Here is a tiny trained network, its code and every weight. The questions are about switching its units off for an input and a target symbol, where a switched-off unit gives its printed mean instead of its output.

import numpy as np


def w(rows, s, z=0):
    codes = np.array(rows[::2]) - 128.0
    scale = np.full(codes.shape[1], s)
    scale[-1] = z or s
    return codes * scale


def norm(h):
    return h / np.sqrt((h * h).mean(-1, keepdims=True) + 1e-5)


def f(y):
    return y / 2 * (1 + np.tanh(0.7978845608 * (y + 0.044715 * y**3)))


def softmax(a):
    e = np.exp(a - a.max(-1, keepdims=True))
    return e / e.sum(-1, keepdims=True)


def log_softmax(a):
    a = a - a.max(-1, keepdims=True)
    return a - np.log(np.exp(a).sum(-1, keepdims=True))


def net(x, mask):
    ids = ['αβγεζθμπφψ'.index(c) for c in x.split()]
    T = len(ids)
    res = E[ids] + P[:T]
    u = 0
    for l in range(2):
        q, k, v = (norm(res) @ M[l].T for M in (Q, K, V))
        z = softmax(np.where(np.tri(T) > 0, q @ k.T / 2**0.5, -1e9)) @ v
        res = res + np.where(mask[u], z, O[l][:, -1]) @ O[l][:, :-1]
        u += 1
        y = f(norm(res) @ A[l][:, :-1].T + A[l][:, -1])
        res = res + np.where(mask[u : u + 12], y, B[l][:, -1]) @ B[l][:, :-1]
        u += 12
    return log_softmax(norm(res)[-1] @ U[:, :-1].T + U[:, -1])


Q, K, V, O, A, B = {}, {}, {}, {}, {}, {}
E = w([
[131,95,130,136,86,63,146,96,163,24,136,105],'α',
[142,142,144,101,72,140,172,115,40,190,124,94],'β',
[167,145,177,107,156,158,47,152,139,129,124,79],'γ',
[186,145,156,157,2,84,154,241,134,80,110,116],'ε',
[132,161,171,172,173,136,168,110,115,149,106,128],'ζ',
[159,140,105,126,164,162,201,219,146,188,80,81],'θ',
[153,152,100,163,136,182,181,93,110,91,155,99],'μ',
[101,173,69,171,114,111,79,147,68,186,158,118],'π',
[53,171,153,92,131,93,131,185,97,92,198,158],'φ',
[91,158,165,138,115,185,159,75,148,80,159,71],'ψ',
],0.023)
P = w([
[255,127,116,2,77,75,114,102,220,181,133,198],'0',
[89,169,96,139,139,128,54,92,104,98,94,53],'1',
[58,153,127,141,134,128,72,137,86,137,96,73],'2',
[65,140,154,152,117,137,86,143,122,95,129,80],'3',
[85,90,148,106,179,108,104,181,64,58,83,110],'4',
[59,118,211,170,96,142,108,141,154,125,110,68],'5',
[96,69,157,157,137,146,125,158,90,100,66,80],'6',
[86,81,201,160,136,143,137,177,128,116,98,65],'7',
[106,124,154,165,137,149,156,208,100,90,121,66],'8',
],0.0091)
Q[0] = w([
[74,164,137,206,139,27,180,137,73,92,109,35],'0.h0',
[106,140,72,99,248,112,101,3,223,160,192,222],'0.h0',
],0.0047)
K[0] = w([
[159,19,126,58,103,192,239,117,112,206,154,177],'0.h0',
[13,172,131,182,155,218,89,160,81,3,41,111],'0.h0',
],0.0053)
V[0] = w([
[178,102,99,151,199,141,255,142,174,127,165,142],'0.h0',
[111,137,164,86,123,130,166,88,73,137,117,58],'0.h0',
],0.0079)
O[0] = w([
[85,113,119,84,82,205,134,120,200,148,90,156,2],'0.h0',
[62,6,135,143,119,117,89,59,23,220,148,162,249],'0.h0',
],0.012,0.0043)
A[0] = w([
[93,89,127,253,170,131,156,95,86,98,173,213,4],'0.n0',
[153,179,219,144,55,104,212,73,88,138,38,156,97],'0.n1',
[173,97,149,221,164,95,134,91,91,119,131,118,53],'0.n2',
[58,120,86,200,132,106,70,71,143,132,129,121,84],'0.n3',
[198,36,148,97,196,104,96,198,117,131,101,77,163],'0.n4',
[104,160,164,126,212,100,198,111,122,238,88,109,153],'0.n5',
[204,53,115,174,30,64,116,203,205,146,152,169,205],'0.n6',
[206,121,175,100,117,202,30,71,64,99,186,87,154],'0.n7',
[82,153,123,161,234,103,149,152,180,93,114,71,186],'0.n8',
[31,53,114,76,105,204,223,161,59,87,103,122,187],'0.n9',
[86,25,174,181,173,98,191,141,116,106,120,121,2],'0.n10',
[150,132,107,152,118,99,24,179,98,237,128,55,149],'0.n11',
],0.007,0.0039)
B[0] = w([
[160,121,119,251,69,94,216,163,130,148,167,101,157],'0.n0',
[182,39,138,141,176,199,120,189,82,113,243,80,153],'0.n1',
[143,196,164,82,134,75,136,176,111,61,202,146,163],'0.n2',
[104,109,120,108,161,137,255,114,132,135,170,132,166],'0.n3',
[115,136,197,170,197,163,119,143,152,175,115,39,152],'0.n4',
[153,69,200,152,204,174,87,125,151,100,152,194,167],'0.n5',
[59,160,144,134,85,215,51,115,77,80,133,73,147],'0.n6',
[158,202,176,169,106,77,186,128,124,206,97,63,171],'0.n7',
[22,161,99,212,189,157,73,91,154,118,168,226,151],'0.n8',
[61,117,81,235,104,152,117,108,155,145,138,81,183],'0.n9',
[101,134,75,116,143,204,48,185,120,210,143,64,145],'0.n10',
[85,166,99,90,193,159,57,127,131,62,149,125,245],'0.n11',
],0.0072,0.012)
Q[1] = w([
[140,136,100,93,136,69,124,80,192,135,161,236],'1.h0',
[192,210,134,36,70,85,149,86,131,196,1,217],'1.h0',
],0.0063)
K[1] = w([
[36,166,156,253,137,150,121,121,121,114,105,110],'1.h0',
[128,158,118,252,145,68,155,68,60,93,143,147],'1.h0',
],0.0077)
V[1] = w([
[198,166,154,127,2,97,185,150,153,98,80,115],'1.h0',
[214,169,197,170,171,197,123,197,165,171,30,22],'1.h0',
],0.0089)
O[1] = w([
[85,186,162,113,105,155,135,132,5,43,119,185,2],'1.h0',
[162,168,177,240,84,86,74,99,90,246,48,169,167],'1.h0',
],0.012,0.0025)
A[1] = w([
[120,173,111,119,57,80,194,190,168,151,112,142,127],'1.n0',
[151,53,211,105,86,104,126,164,226,136,83,157,67],'1.n1',
[64,74,125,101,37,197,142,130,104,189,59,186,69],'1.n2',
[92,70,137,115,157,125,142,85,182,51,98,113,131],'1.n3',
[110,212,118,174,111,118,117,114,153,155,78,200,47],'1.n4',
[111,23,62,128,162,108,154,75,189,155,146,146,28],'1.n5',
[162,39,115,137,107,146,109,158,208,210,160,84,89],'1.n6',
[121,132,136,71,157,151,214,156,80,39,168,114,147],'1.n7',
[142,127,166,182,226,163,136,41,143,100,150,143,115],'1.n8',
[118,145,132,119,63,118,122,108,150,153,41,212,2],'1.n9',
[123,127,164,122,68,127,162,93,54,147,2,242,53],'1.n10',
[180,145,102,72,148,89,180,136,100,104,201,64,43],'1.n11',
],0.0098,0.0051)
B[1] = w([
[119,90,167,230,137,102,78,233,167,148,107,93,119],'1.n0',
[149,141,189,207,194,216,77,183,106,91,179,180,123],'1.n1',
[23,137,218,100,190,162,179,98,82,159,150,82,167],'1.n2',
[204,134,254,168,173,169,133,14,157,149,85,199,138],'1.n3',
[149,76,161,152,27,160,81,224,146,64,98,151,162],'1.n4',
[131,112,60,138,139,120,93,83,40,110,213,129,196],'1.n5',
[161,214,22,198,218,217,84,147,87,81,178,121,255],'1.n6',
[139,19,108,189,85,79,82,182,176,188,31,110,205],'1.n7',
[140,225,143,53,38,94,164,175,65,128,74,167,184],'1.n8',
[150,116,8,77,80,127,172,210,142,150,53,123,138],'1.n9',
[237,168,58,22,141,183,201,100,103,205,139,167,170],'1.n10',
[156,51,139,123,152,86,204,122,186,183,128,116,197],'1.n11',
],0.0088,0.0065)
U = w([
[41,168,177,51,131,146,178,60,156,133,118,95,77],'α',
[179,68,147,135,111,72,75,2,159,141,38,180,206],'β',
[92,127,89,187,161,203,112,143,197,167,42,154,23],'γ',
[89,57,167,75,134,95,152,183,202,159,106,116,112],'ε',
[132,176,189,166,158,39,101,138,152,143,102,88,124],'ζ',
[126,165,36,68,162,155,126,119,141,87,162,62,41],'θ',
[103,125,121,150,64,155,102,167,75,26,116,123,41],'μ',
[165,164,156,71,153,165,171,127,85,88,138,220,127],'π',
[116,143,81,85,78,124,217,130,159,208,46,122,85],'φ',
[115,47,143,106,111,99,171,69,37,207,150,110,251],'ψ',
],0.0079,0.0023)

Each question gives the input, a string of symbols that net reads in full, and the target symbol t.
The units are the heads (2 rows each of Q, K, V and O) and the neurons (one row each of A and B). Each row of codes is followed by its name. A weight is (code - 128) times the scale printed after its matrix; where a second scale follows, it is the last column's (O, A, B and U).
mask holds one flag per unit, layer by layer, with each layer's heads first. A switched-off unit (its flag False) gives its mean, the last column of its rows in O or B, instead of its output. The means were averaged over made-up inputs and are rounded, as every weight is.
A unit's drop is (log p(t) with every unit on - log p(t) with that unit switched off) / (log p(t) with every unit on - log p(t) with every unit switched off).
The circuit of an input: a set's keep is (log p(t) with only the set's units on - log p(t) with every unit switched off) / (log p(t) with every unit on - log p(t) with every unit switched off). Starting from the 12 units with the biggest drops (on a tie, the unit counted first), units are removed one at a time, each time the one whose removal leaves the highest keep (on an exact tie, the one counted first), for as long as the keep stays at least 0.8.
units of the circuit, in order: the units of the circuit, biggest drop first
k most important neurons: the k neurons with the biggest drops, biggest first
top k neurons in layer l: the k neurons of layer l with the biggest drops, biggest first
input μ π β α π β, target α: units of the circuit, in order : 0.h0, 1.n2
input ζ π ζ, target γ: units of the circuit, in order : 0.h0
input θ ψ π β π θ ψ, target φ: top 2 neurons in layer 1 : 1.n10, 1.n9
input θ μ ψ β π ψ π, target φ: units of the circuit, in order : 1.h0, 0.h0, 1.n10, 1.n9
input α ε π θ π π β, target μ: top 3 neurons in layer 0 : 0.n9, 0.n11, 0.n1
input β π π α π ψ φ π, target θ: units of the circuit, in order : 1.h0, 0.h0, 1.n6
input π π β π ζ β ε, target ζ: units of the circuit, in order : 0.h0, 1.h0
input ζ β π π π β π π, target γ: top 4 neurons in layer 0 : 0.n1, 0.n5, 0.n7, 0.n11
input β α π β, target θ: units of the circuit, in order : 1.h0, 1.n6, 0.n5
input ε β π π π, target π: units of the circuit, in order : 1.h0, 1.n10
input φ β π ε β π β, target ε: units of the circuit, in order : 1.h0, 1.n7
input α ε θ π μ β γ π π, target μ: units of the circuit, in order : 1.h0, 0.h0, 0.n8
input β β φ π π α, target θ: units of the circuit, in order : 1.h0, 1.n6, 0.n1
input ζ ζ φ, target γ: units of the circuit, in order : 1.h0, 0.h0
input π μ α, target β: 2 most important neurons : 1.n3, 0.n7
input π θ φ π π ζ ζ φ, target γ: units of the circuit, in order : 1.h0, 0.n8, 1.n6, 0.n4
input π ψ ε π, target μ: top neuron in layer 0 : 0.n1
input α π α μ β π μ, target μ: units of the circuit, in order : 1.h0, 0.h0
input φ π ψ α β π φ ε, target ε: 3 most important neurons : 1.n7, 0.n7, 1.n6
input ε α φ ε π θ, target π: units of the circuit, in order : 1.h0
input φ β β γ π π π, target ε: 2 most important neurons : 1.n7, 0.n7
input θ μ π φ β π θ π φ, target φ: 3 most important neurons : 1.n10, 1.n9, 0.n11
input μ θ φ ψ π, target α: top 2 neurons in layer 0 : 0.n11, 0.n8
input β π π β π β π ζ, target θ: 2 most important neurons : 1.n6, 0.n10
input π φ π α, target β: top 2 neurons in layer 0 : 0.n7, 0.n9
input θ μ ψ β β ζ φ, target φ: 2 most important neurons : 1.n10, 1.n9
input π π α α β π π π π, target ζ: top 3 neurons in layer 1 : 1.n5, 1.n6, 1.n10
input α π β β β α π ψ, target ψ: top 2 neurons in layer 0 : 0.n6, 0.n7
